[ -8 -38 -14 -33 -29  42 -55  35 -22 -17  26  63  30  26  66 -24  40 -52
  48   7 -31 -32 -34  22 -42  15  50  -1  57 -56 -39  35  -1  66  -2 -67
 -16] | Q521
[-40  11   1 -13 -33 -61 -22 -19 -12  23 -31   9  -1 -13  25  58   2  43
 -27 -43  21  -8  11   4  42  63 -15  16 -16  -3  29  -5  -6  62 -53  -4
 -24] | Q557
[ -3  18 -38  -3 -21  22  15 -24 -18 -48   7 -14 -67 -43  -1 -14   6  14
  14  55 -23 -28 -19 -12  41  65  23  -7  24   8   3  15 -11  26 -14  52
  24] | Q120
[  0  15  21 -26   2  47  -8   0 -37  -4 -26  42   0  17  29   7   8  11
  39 -38   4 -75 -21  21   2  17  18  12  42 -22  43 -18  -8 103 -14   3
   3] | Q759
[ 18 -44 -61  25  24 -16 -38 -23 -20  -6 -18  -5  -7 -22 -58  22 -33  -7
 -40  63  -5   5  81 -40 -23 -26   7 -47 -57  73  13   9 -21 -97  -6 -67
  85] | Q85
[  5 -17  25 -39 -18  39 -58  22 -10   1  28  64  23  25  64 -32  20 -33
  61 -17 -14 -43 -29  26 -30  20  31   9  63 -48  -9  34 -22  70  -6 -50
  -8] | Q838
[-49  15 -20  -5 -41 -46  -3   8  16   2 -56  13   8   1  39  60  37  44
  -5 -42   7 -19  -1  42  37  62  -5   9 -17   2  -2  18 -15  55  -3 -11
 -32] | Q759
[ 12  -7   9  43 -10 -32  22  11  39  -8 -47 -26  10  -3  17 -24 -47  27
  33  32  37 -15 -16  13   5 -22 -26   0 -17 -10  31  40   7  15  69  10
 -66] | Q120
[-41  16 -33  -9 -34 -53  -9   4   9   3 -61   8   9   0  34  67  35  51
  -2 -37   8 -19   1  40  38  66  -2   5 -14   7   0   4 -17  56   2 -10
 -26] | Q759
[-29   0 -32 -14 -58 -45 -19   0   8   1 -68   5  -4   7   5  50  21  15
  -8 -44   4   3  13  27  38  55 -17  18 -19  -2  -1   5 -20  68  -1 -24
 -29] | Q984
[-40  11 -20   3 -25 -34  -9 -17  20  43 -73   8 -26  -3  52  82  10 -12
  -8 -19  18  -8  -5  18   5  85 -14  22 -23   0  10 -17 -16  73 -11  28
 -20] | Q703
[-38 -10  -3 -15 -37 -42 -21  -8  25  17 -38  20  13  11  33  63  18  15
 -16 -48  11  -5  10  32  38  77 -18  25 -28   5   8   6 -26  53 -12  -9
 -33] | Q838
[-30   3 -25  -5 -28 -51 -29  -4  11  37 -49   9  14  -7  42  60   0  16
 -13 -30  -1   1  11   6  21  66  -5  16 -26 -10   7 -34 -17  55  -6   4
 -30] | Q703
[-39  15 -30  -9 -38 -52 -12   9  11   9 -48  16  17  14  42  62  43  37
  -7 -30   6 -17   3  46  38  72  -1   5 -24   6 -12  22 -18  45  -6 -20
 -33] | Q759
[ 12  -3 -20  41   6 -25  14   8  25 -16 -62 -23  -2 -12   4  19 -46  27
   7  14  26 -10   5  12  -1 -33  -4 -10 -10 -12  45  11   6  26  61  12
 -59] | Q521
[ -13  -64  -29   30  -19    1  -43  -29   46  -23  -26   12    1  -27
  -24   30   -3  -12   -8   46   31  -24   62  -20   -6  -18   14  -38
  -57   42  -17   51   -5 -110   17  -90   35] | Q413
[-34   9  -9 -11 -24 -33  35 -29  -9  32 -67   0 -49   1  17 105  18  29
 -29 -26  10 -13  -8  49  20  95 -19  32 -25  31  29 -36 -29  95  -7  82
  -1] | Q967
[ -3   9  25  51  -3 -42   7   5  12   9 -50 -18   6  -7  29   0 -61  28
   4   5  53 -18   0  -5  13 -33 -26   7  -1 -26  44  50   4  17  13  -7
 -58] | Q557
[-33 -15 -36  24 -57 -78 -29  27  91 -10 -30 -30  48 -33  26 -13  36  -4
  66  10   8  12   4  59  11 -60  -2  17 -13 -22 -30  60  32 -26  98 -32
 -72] | Q413
[ -15  -38  -20   40   -1    1  -67  -19   44    5  -31   11   -6  -24
    2   31  -26  -30  -16   19   26  -30   54  -40  -32  -17    7  -36
  -66   32    4   27  -14 -100    3  -55   31] | Q703
[ 47  34 -31 -11   1  11   3   5 -33 -43 -17 -14 -73 -20 -31 -15 -20  40
  20  42 -34 -15  -2 -29  36  66  17 -31  32 -22   8  35 -20  44   5   3
  28] | Q984
[ 27  -7   1  45  -2 -31  -4   8  36   2 -59 -14  18 -10   8   0 -51  18
  12  22  36  -7   9  14   8 -40  -3  -4 -20 -19  36  44   6   7  58 -15
 -50] | Q413
[-31  12 -42 -17 -22 -26  21 -20  -2  10 -70  11 -58  -1  11 103  44  13
 -35 -26   8 -21 -11  41   8  92 -16  23 -26  19  20 -29 -13  97 -14  53
  -7] | Q521
[-29  30 -37  23 -30 -69   9  35  63  -8 -51 -31  20 -22  19  -2  37  33
  51 -10  14 -28 -10  66  26 -27 -26  28 -13  -5  -9  44  16   7  97  11
 -59] | Q759
[-30 -12 -40  30 -46 -74  -9  47  80 -22  -5 -50  47 -23  23 -31  36   7
  64  20  -1  -2 -15  64  10 -21 -38  24 -30  -7 -28  48  19 -40  94  -8
 -66] | Q120
[-27   9 -38 -11 -36 -22  26 -15  -5  13 -84   3 -46  17  -5  82  21  14
 -15 -33  21  -7  -5  35  34 108 -38  27 -20  14  12 -12 -24 102 -11  26
  -3] | Q984
[ 20  21  -3 -13   6  12 -17  -3  -5 -34  23   6 -62 -17   1  -9  -9  47
  17  26 -37 -28 -15 -23  37  69  29 -23  26 -17  19  30 -20  31   3  44
  11] | Q838
[  8  -1  26  37   2 -36 -10   7  58   4 -43 -16  25  11  36   9 -48  23
  24  -7  41  -8   1  19   9 -27 -15  -1 -11 -19  46  47 -13  12  55  12
 -75] | Q838
[ -23  -32    1   26  -10  -12  -52  -33   22  -15   -8    6  -16  -26
  -13   21  -17    2  -17   23   40  -34   53  -44   -7  -24    3  -33
  -57   42   18   41   -1 -102  -33  -59   39] | Q557
[ 16   6   6  39  12 -29  28  15  24  -2 -79 -28 -10 -14  -8  24 -52  32
  -5  -6  23  -8   0   9 -11 -31 -22  -5 -22 -16  57  11   3  41  60  20
 -49] | Q521
[-60 -24 -45  -7 -53 -45 -25   1  18   0 -44   9  13   1  34  76  44  10
 -13 -28  -7  -4   9  38  23  60   4  12 -19  -7 -13   8  -8  49  -7 -25
 -53] | Q521
[ -22  -57  -19   37  -20    3  -35  -22   44  -27  -18   -8   -7  -23
  -28    4   -9  -16    5   54   24  -33   43  -20  -23   -9   -2  -37
  -66   57   -6   48  -10 -110   16  -67   30] | Q120
[ -4 -45 -41  25   3  13 -32  -8   5  -1 -26 -13   1   2 -60   7 -29 -10
 -13  54   7   9  70 -38 -21  -5   1 -50 -44  59  -8  37 -34 -92  -1 -96
  76] | Q984
[ 21  29 -21 -15  -5  30  10 -46 -26 -30 -18  -3 -74 -56 -18  14 -14  33
  -7  37 -14 -29   7 -29  54  48  41   1  30  -3  34 -20 -12  52 -18  57
  40] | Q413
[   9  -51  -53   27   -5  -21  -65  -27   11  -23  -19   11    1  -12
  -15   33   -6  -26  -21   43   16  -22   65  -23  -14  -24   11  -38
  -59   43   -7   55   -6 -103   -5  -77   30] | Q85
[ 29  21  24  42  23 -25   5   8  29  13 -67 -29  11 -21  20   7 -80  32
  29  -7  31  -9   8  -9  -5 -30 -19  -4 -13 -29  70 -28   0  19  54  33
 -47] | Q703
[ 35  33 -24  -1  20  12 -24  -5 -25 -30  -1   0 -63 -41   8 -11 -40  26
   9  36 -31 -24  -7 -50  25  51  32 -25  26 -29  21  -7 -10  31 -10  28
  22] | Q703
[  4  -9  32 -39 -32  44 -31  24 -31  -8  -3  45  11  -8  51 -30   1  -2
  63  -7 -31 -29 -35  15 -46  23  34 -10  66 -40 -18  20   4  85   3 -30
  -2] | Q12
[ -22  -31   12   28  -14  -17  -54  -33   23  -17  -12    3  -14  -33
  -11   14  -18   -1  -13   29   41  -39   52  -47  -11  -38    4  -35
  -42   32   13   53   -6 -101  -29  -66   32] | Q557
[ 14  40  -9 -23   4  19  -3 -38 -15 -23  -1   0 -75 -27  -3  20  -5  31
   2  17 -19 -35  -4 -18  52  78  24   3  26   3  41 -14 -26  58 -18  81
  27] | Q838
[ 26 -36 -52  18  31 -12 -34 -30 -25  -2 -22  -8  -8 -11 -55  32 -32  -8
 -34  69  -2   2  80 -43 -26 -21   7 -52 -51  73  16  13 -20 -98  -7 -64
  86] | Q85
[-19  12 -31  32 -22 -74 -27  39  73  15 -44 -39  43 -37  44  -2   1   5
  50 -10   3   0   7  38  -4 -36 -25  26 -17 -30  -6  12   8 -14  97  -7
 -59] | Q703
[  5 -48 -39  17  25  12 -23 -32   8   6 -31  -4 -12 -33 -70  25 -31   9
 -26  48  12 -10  80 -34 -18 -16   3 -36 -62  75  21   7 -17 -81   0 -78
  96] | Q413
[ -6 -16  35 -25 -22  46 -32  10 -41   3 -26  39  13   8  52   5 -17  -2
  36 -26 -11 -44 -26  17 -35  18  24   4  59 -31  14  -1  -7 111 -22 -15
 -14] | Q12
[-41 -21   4 -14 -45 -52 -27 -10   7  19 -37   6  18  10  30  71  12   0
 -14 -38  -7  14   6  34  26  63  11  11 -42  10   1  -3  -9  55 -18  -3
 -33] | Q967
[-52   2 -34  22 -64 -65 -14  51  68 -12 -35 -41  39 -32  41  -8  27  27
  60   0 -11  12 -12  69  -2 -28 -24  20   3 -11 -38  55  25 -16  87  -1
 -76] | Q12
[  2  15 -34 -18 -13 -60  17 -35 -22  13 -82   8 -51  -9   5  91   9  21
 -36 -23  12  -2   4  20  26  77 -22  24 -24  17  32 -24 -10 104 -14  51
  -2] | Q85
[-31  -6  -7  29 -38 -82 -13  43  70   2 -14 -49  40 -16  17   7  26   7
  43 -12  -9  12 -10  68   4 -33 -25  20 -37 -11 -10  38  18 -29  87  17
 -58] | Q967
[ -6  26 -40  -8  -8  32   6 -23 -31 -38  -6  -3 -71 -26   4  25  18   6
 -16  33 -33 -31  -6  -8  31  45  32  -6  33  -8  31  -7 -13  51 -38  60
  15] | Q521
[ -2   5  18  48  -3 -49 -12   3  24  15 -31 -17  19  -4  32   0 -49  27
  16   7  53 -15  -6  -3  14 -19 -20  -7 -10 -27  44  61  16  11  22   0
 -64] | Q557
[ -8 -39 -40  32 -26   1 -47 -18  34 -18 -45  -6 -12  -9 -31  26  -5 -20
  -6  36  22 -25  60 -17  -5  -6   3 -36 -50  39 -11  66 -30 -81  19 -75
  28] | Q984
[ 11 -13  -1  48 -10 -36   0   9  44   8 -65 -17  21 -10  14   4 -42  13
  18  22  40 -10   1  18   8 -35  -9   0 -12 -23  25  59   7  18  64 -12
 -57] | Q413
[-37  -3   8 -21 -35 -56 -29  -5  28  24 -39   9  11  12  28  68  20  21
 -15 -54   2  -2   3  27  32  74 -14  23 -28   1  14  -4 -25  69 -10   9
 -32] | Q838
[-34   2 -26  -5 -29 -38 -33  -8  12  36 -52  13  17 -10  49  60  -2   6
 -17 -34   3   0  16   8  20  65  -5  18 -27  -9  10 -25 -22  52 -12  -1
 -25] | Q703
[-47   0   3 -10 -44 -44   6 -13   9  24 -60   0 -39  11  31  96  35  -2
 -18 -18   0  -6 -18  49   9  85  -8  26 -29  18   4  -7 -19  69  -3  53
 -12] | Q967
[ -9 -43 -27  33   6   2 -64 -20  41  -4 -26   8   3 -28   2  26 -30 -28
  -5  20  21 -22  56 -40 -27 -14  13 -39 -64  32   2  25 -11 -92   8 -62
  33] | Q703
[ -1 -20  51 -29 -10  43 -26  -7 -38  12   0  41   7  26  27  24  -4 -22
  34 -40 -12 -42 -26  24 -18  31  30   8  24 -23  39 -34  -3  97 -17  20
  -4] | Q967
[ -7 -57 -21  27 -13   6 -49 -28  39 -24 -33  15 -12 -26 -31  31  -9 -19
 -13  41  30 -29  53 -22 -11 -16  13 -36 -59  43  -3  45  -4 -89  12 -80
  42] | Q413
[ 34 -31 -55  13  40 -16 -35 -35 -27  -4 -25  -8 -29 -30 -82  25 -42   5
 -47  63  -2   1  83 -50 -23 -22   4 -44 -64  86  38 -17 -22 -85  -9 -39
 106] | Q85
[  2  -8  36  40 -11 -44   0  12  37  17 -47 -31  33   5  28  21 -46   6
  11  -9  29  -1  -8  28   1 -28 -11   4 -22 -22  28  52  -2  12  49  27
 -66] | Q967
[   5  -52  -52   31  -10  -15  -60  -31   13  -28  -24   18   -9  -21
  -18   24   -9  -33  -22   43   19  -28   69  -25  -11  -34   12  -34
  -54   45   -4   55   -5 -100   -1  -85   27] | Q85
[ 13 -27 -38  22  43  14 -36 -21   1  21 -20  -6  -7 -30 -45  19 -54   2
 -24  39   4  -9  76 -55 -36  -9   6 -38 -63  63  23 -37 -24 -93   4 -50
  92] | Q703
[ 45  32 -21  -3  27  13 -12  -4 -24 -19  -4   0 -58 -40   5  -8 -45  33
  16  36 -30 -21  -3 -48  21  71  29 -31  15 -30  16   7  -7  31   0  22
  23] | Q703
[-51  18   2  -8 -40 -51  19 -33  -5  21 -50  11 -46  -7  40  67  24  26
 -13 -12  35 -18 -14  13  31  76 -22  26   2   2  18   3  -7  82 -49  35
 -18] | Q557
[ 21   0  11  40  -3 -24  15   6  29  -5 -52 -31   5  -9   4 -16 -57  35
  27  30  33 -27  -8   7   9 -13 -24   3 -23  -5  50  24  -2  18  64  24
 -57] | Q120
[-28 -11 -35  32 -46 -73 -11  49  80 -22 -11 -50  51 -22  31 -33  32  12
  68  10   1 -10 -12  69   9 -40 -38  32 -23 -15 -22  45  18 -37  99 -18
 -80] | Q120
[ 42  37 -21  -5  22  10 -11  -9 -28 -30  -3  -3 -69 -44   5 -10 -41  33
  10  39 -34 -16  -6 -55  19  49  37 -38  28 -26  21  -5 -12  31 -14  40
  31] | Q703
[ 17  -2  19 -21   9  44 -54   3 -20  22  -5  45  24  12  60   7 -20 -39
  30 -35  -4 -45  -9   0 -20  16  19  17  24 -43  34 -31 -10  81 -15  -4
 -11] | Q703
[ 47  36 -39  -7   5  23   8   3 -39 -38 -11  -8 -79 -19 -34 -12 -22  47
   8  40 -36 -23  -6 -29  45  78  17 -25  30 -20  13  32 -22  58  10  22
  26] | Q984
[-28   0   7 -21 -27 -38  19 -26   2  15 -67   0 -40  -4  18  96  13  11
 -17 -35   9  -2  -8  42  20  93 -11  24 -35  22  20 -25 -17  90 -14  54
  -1] | Q967
[ -9 -18  -9  16  29  -4 -33 -35  -9  10   0 -11 -20 -33 -58  15 -37  23
 -23  37  26 -18  67 -51 -15 -13 -12 -40 -44  66  46   8 -10 -88 -43 -49
  84] | Q557
[-47  -2 -39   0 -29 -26  29 -15   6  13 -73   9 -44   2  26  96  40   9
 -31 -15  15 -18 -10  41   6  78 -19  22 -12   8   8   0 -17  87 -11  27
 -24] | Q521
[-41  33 -23 -12 -25 -38  37 -19   8  24 -92  15 -49  -4  23  86  36  43
 -15 -34  27 -33 -14  45  30  98 -21  25 -20  24  19   1 -20 110  -7  45
  -7] | Q759
[  8 -14  45 -29  -2  40 -49   2 -14   7   6  54   9  34  49   7  -4 -27
  31 -38  -1 -50 -25  14 -15  31  21  11  35 -34  33   7 -20  96 -20 -10
 -13] | Q838
[-28  11  -3 -23 -16 -31  21 -27  14  28 -60  15 -38  12  24  88  19  21
 -19 -33  23 -11  -8  33  26 104 -28  32 -21  22  23 -21 -30  95  -6  49
  -6] | Q838
[-48  -1 -15 -11 -56 -43 -18   7   6  17 -49  -2  11 -21  35  61  17  42
 -15 -33 -17   4   6  38  14  66  -8  13 -14  11  -5  -2 -12  60 -14   5
 -32] | Q12
[ -13  -70  -27   38  -19   -1  -54  -21   48  -29  -22   16   -3  -23
  -21   25   -4  -21  -21   45   27  -24   59  -25  -14  -28   18  -40
  -69   42  -17   56   -4 -114   12  -95   39] | Q413
[  9 -24  30 -43 -26  32 -45  24 -27  -6  26  50  28  13  56 -24  13 -36
  60 -14 -34 -20 -33  30 -33  18  48  -2  44 -42 -20  20  -7  69   8 -27
   0] | Q967
